Here is a tiny trained network, its code and every weight. The questions are about switching its units off for an input and a class, where a switched-off unit gives its printed mean instead of its output.

import numpy as np


def w(rows, s, z=0):
    codes = np.array(rows[::2]) - 128.0
    scale = np.full(codes.shape[1], s)
    scale[-1] = z or s
    return codes * scale


def f(y):
    return np.maximum(y, 0)


def log_softmax(a):
    a = a - a.max(-1, keepdims=True)
    return a - np.log(np.exp(a).sum(-1, keepdims=True))


def net(x, mask):
    res = np.array(x, float).reshape(1, 5) / 4 @ E
    y = f(res @ A[0][:, :-1].T + A[0][:, -1])
    res = res + np.where(mask, y, B[0][:, -1]) @ B[0][:, :-1]
    return log_softmax(res[-1] @ U[:, :-1].T + U[:, -1])


A, B = {}, {}
E = w([
[172,55,68,200,247],'x0',
[128,129,128,129,128],'x1',
[84,208,22,226,64],'x2',
[126,128,130,128,128],'x3',
[197,216,231,223,122],'x4',
],0.012)
A[0] = w([
[125,110,116,78,189,199],'N0',
[151,180,134,202,130,73],'N1',
[220,130,162,215,153,115],'N2',
[70,45,45,114,144,141],'N3',
[102,210,39,184,41,168],'N4',
[32,107,105,9,22,138],'N5',
[113,190,241,100,71,154],'N6',
[96,180,68,204,127,162],'N7',
[168,50,227,79,160,250],'N8',
[120,133,9,155,125,126],'N9',
],0.011)
B[0] = w([
[161,70,96,57,139,190],'N0',
[116,147,159,159,77,165],'N1',
[67,114,226,148,131,189],'N2',
[156,114,61,174,193,201],'N3',
[139,174,93,206,105,230],'N4',
[65,40,224,208,101,249],'N5',
[168,183,169,63,77,228],'N6',
[117,117,103,212,84,192],'N7',
[113,82,161,9,121,251],'N8',
[108,114,87,217,186,185],'N9',
],0.013,0.021)
U = w([
[52,81,210,92,157,236],'0',
[77,122,161,189,109,233],'1',
[197,190,185,43,86,39],'2',
[160,252,98,136,49,5],'3',
[190,73,69,56,200,3],'4',
[131,166,47,153,217,51],'5',
],0.012,0.0067)

Each question gives the input, the list of numbers given to net, and the class t.
The units are the neurons (one row each of A and B). Each row of codes is followed by its name. A weight is (code - 128) times the scale printed after its matrix; where a second scale follows, it is the last column's (A, B and U).
mask holds one flag per neuron, in row order. A switched-off neuron (its flag False) gives its mean, the last column of its row in B, instead of its output. The means were averaged over made-up inputs and are rounded, as every weight is.
A unit's drop is (log p(t) with every unit on - log p(t) with that unit switched off) / (log p(t) with every unit on - log p(t) with every unit switched off).
The circuit of an input: a set's keep is (log p(t) with only the set's units on - log p(t) with every unit switched off) / (log p(t) with every unit on - log p(t) with every unit switched off). Starting from all 10 units, units are removed one at a time, each time the one whose removal leaves the highest keep (on an exact tie, the one counted first), for as long as the keep stays at least 0.8.
units of the circuit, in order: the units of the circuit, biggest drop first
unit that matters most: the unit with the biggest drop
top k neurons: the k neurons with the biggest drops, biggest first
drop when u is switched off: that unit's drop, to one decimal
input [1,4,2,5,0], class 5: top 3 neurons => [N5; N6; N2]
input [-8,7,-4,-7,2], class 2: unit that matters most => N6
input [1,4,6,-3,-5], class 5: units of the circuit, in order => [N3; N9]
input [0,-2,1,0,3], class 3: top 3 neurons => [N5; N8; N9]
input [1,-5,-5,-5,-6], class 4: units of the circuit, in order => [N3; N0]
input [1,-1,7,6,-5], class 5: units of the circuit, in order => [N3; N9]
input [-3,-2,1,7,-6], class 1: top 2 neurons => [N8; N5]
input [5,4,0,7,-1], class 4: top 2 neurons => [N5; N4]
input [-7,1,1,-4,7], class 3: top 2 neurons => [N8; N4]
input [0,-2,-5,-8,3], class 2: top 2 neurons => [N5; N9]
input [0,-2,-5,6,5], class 2: top 2 neurons => [N5; N6]
input [4,1,-1,-7,6], class 0: top 2 neurons => [N4; N2]
input [1,-2,-1,-1,0], class 4: top 3 neurons => [N5; N2; N6]
input [7,8,-1,8,-8], class 4: unit that matters most => N0
input [6,5,0,5,6], class 0: top 2 neurons => [N4; N2]
input [-1,-8,1,2,-6], class 1: top 2 neurons => [N5; N8]
input [0,-3,-5,4,7], class 2: drop when N6 is switched off => 0.5
input [0,0,3,1,2], class 3: drop when N5 is switched off => 1.0
input [7,-3,2,-5,-6], class 5: drop when N5 is switched off => 0.0
input [-2,-5,3,-4,5], class 3: units of the circuit, in order => [N5]
